Here is a tiny trained network, its code and every weight. The questions are about switching its units off for an input and a class, where a switched-off unit gives its printed mean instead of its output.

import numpy as np


def w(rows, s, z=0):
    codes = np.array(rows[::2]) - 128.0
    scale = np.full(codes.shape[1], s)
    scale[-1] = z or s
    return codes * scale


def f(y):
    return np.maximum(y, 0)


def log_softmax(a):
    a = a - a.max(-1, keepdims=True)
    return a - np.log(np.exp(a).sum(-1, keepdims=True))


def net(x, mask):
    res = np.array(x, float).reshape(1, 4) / 4 @ E
    y = f(res @ A[0][:, :-1].T + A[0][:, -1])
    res = res + np.where(mask, y, B[0][:, -1]) @ B[0][:, :-1]
    return log_softmax(res[-1] @ U[:, :-1].T + U[:, -1])


A, B = {}, {}
E = w([
[179,165,199,181,202,129],'x0',
[122,1,185,130,159,104],'x1',
[40,111,135,156,183,238],'x2',
[234,122,98,32,154,180],'x3',
],0.008)
A[0] = w([
[85,121,99,149,177,219,117],'n0',
[112,94,89,96,61,150,86],'n1',
[179,194,214,186,210,143,109],'n2',
[116,176,92,133,154,138,125],'n3',
[143,141,135,118,115,88,255],'n4',
[75,143,159,112,157,235,84],'n5',
[94,141,136,201,98,98,101],'n6',
[182,135,134,134,107,62,65],'n7',
[128,22,161,110,159,89,82],'n8',
[177,144,136,108,82,56,90],'n9',
[114,138,140,106,140,120,85],'n10',
[87,92,50,91,77,115,73],'n11',
[155,76,143,139,124,121,150],'n12',
[116,251,85,130,119,150,82],'n13',
[97,110,96,114,96,162,168],'n14',
[107,115,105,113,79,144,83],'n15',
[95,128,146,149,109,107,68],'n16',
[56,151,149,146,140,86,90],'n17',
[173,147,147,173,149,107,97],'n18',
[52,162,148,174,97,61,93],'n19',
[83,103,89,108,118,108,106],'n20',
[140,212,111,121,84,129,109],'n21',
[221,108,102,34,159,211,58],'n22',
],0.014,0.0073)
B[0] = w([
[140,125,85,129,75,90,212],'n0',
[104,142,134,106,184,118,187],'n1',
[89,160,142,60,151,125,215],'n2',
[125,134,154,156,144,113,171],'n3',
[108,252,114,173,67,92,208],'n4',
[131,102,71,136,108,90,205],'n5',
[161,124,113,143,147,166,182],'n6',
[107,47,64,123,149,119,171],'n7',
[141,76,190,154,155,97,207],'n8',
[138,85,65,111,117,102,190],'n9',
[87,108,114,138,137,157,128],'n10',
[115,104,129,61,152,137,198],'n11',
[100,140,158,161,110,123,176],'n12',
[128,69,188,149,153,115,217],'n13',
[105,189,150,117,103,111,195],'n14',
[126,138,135,112,181,113,161],'n15',
[143,109,123,123,159,146,149],'n16',
[143,142,117,146,143,158,175],'n17',
[121,115,125,82,141,122,161],'n18',
[166,132,110,149,151,176,201],'n19',
[106,134,138,105,120,139,169],'n20',
[125,91,169,141,120,111,193],'n21',
[164,144,113,174,163,198,245],'n22',
],0.038,0.012)
U = w([
[182,140,58,169,167,222,115],'0',
[108,89,2,140,110,59,127],'1',
[117,58,203,176,135,82,132],'2',
[58,157,95,24,186,131,122],'3',
[101,207,102,158,48,106,254],'4',
[150,132,158,98,25,168,42],'5',
],0.0086,0.0073)

Each question gives the input, the list of numbers given to net, and the class t.
The units are the neurons (one row each of A and B). Each row of codes is followed by its name. A weight is (code - 128) times the scale printed after its matrix; where a second scale follows, it is the last column's (A, B and U).
mask holds one flag per neuron, in row order. A switched-off neuron (its flag False) gives its mean, the last column of its row in B, instead of its output. The means were averaged over made-up inputs and are rounded, as every weight is.
A unit's drop is (log p(t) with every unit on - log p(t) with that unit switched off) / (log p(t) with every unit on - log p(t) with every unit switched off).
The circuit of an input: a set's keep is (log p(t) with only the set's units on - log p(t) with every unit switched off) / (log p(t) with every unit on - log p(t) with every unit switched off). Starting from the 12 units with the biggest drops (on a tie, the unit counted first), units are removed one at a time, each time the one whose removal leaves the highest keep (on an exact tie, the one counted first), for as long as the keep stays at least 0.8.
units of the circuit, in order: the units of the circuit, biggest drop first
most important unit: the unit with the biggest drop
top k neurons: the k neurons with the biggest drops, biggest first
drop of u: that unit's drop, to one decimal
input [3,4,-6,-1], class 1: most important unit : n7
input [-8,-5,-7,1], class 3: top 4 neurons : (n11 n1 n0 n5)
input [5,-5,0,2], class 2: top 4 neurons : (n13 n21 n11 n1)
input [2,-2,7,4], class 1: top 2 neurons : (n5 n0)
input [3,-1,2,1], class 4: top 4 neurons : (n11 n1 n7 n9)
input [5,-5,1,1], class 2: top 2 neurons : (n13 n11)
input [5,5,5,3], class 1: top 2 neurons : (n5 n13)
input [-3,6,7,-5], class 1: top 2 neurons : (n0 n22)
input [-3,-7,-4,4], class 2: top 2 neurons : (n13 n21)
input [-5,-2,-3,4], class 3: top 2 neurons : (n11 n19)
input [5,-8,2,-8], class 0: top 4 neurons : (n19 n6 n17 n8)
input [4,3,-6,7], class 0: top 3 neurons : (n22 n0 n5)
input [-3,1,4,-2], class 1: top 2 neurons : (n4 n2)
input [-4,-8,3,5], class 2: units of the circuit, in order : (n13)
input [0,-8,7,2], class 2: drop of n13 : 2.5
input [-2,1,8,-1], class 1: drop of n5 : 0.4
input [8,-2,3,-2], class 3: drop of n2 : 1.5
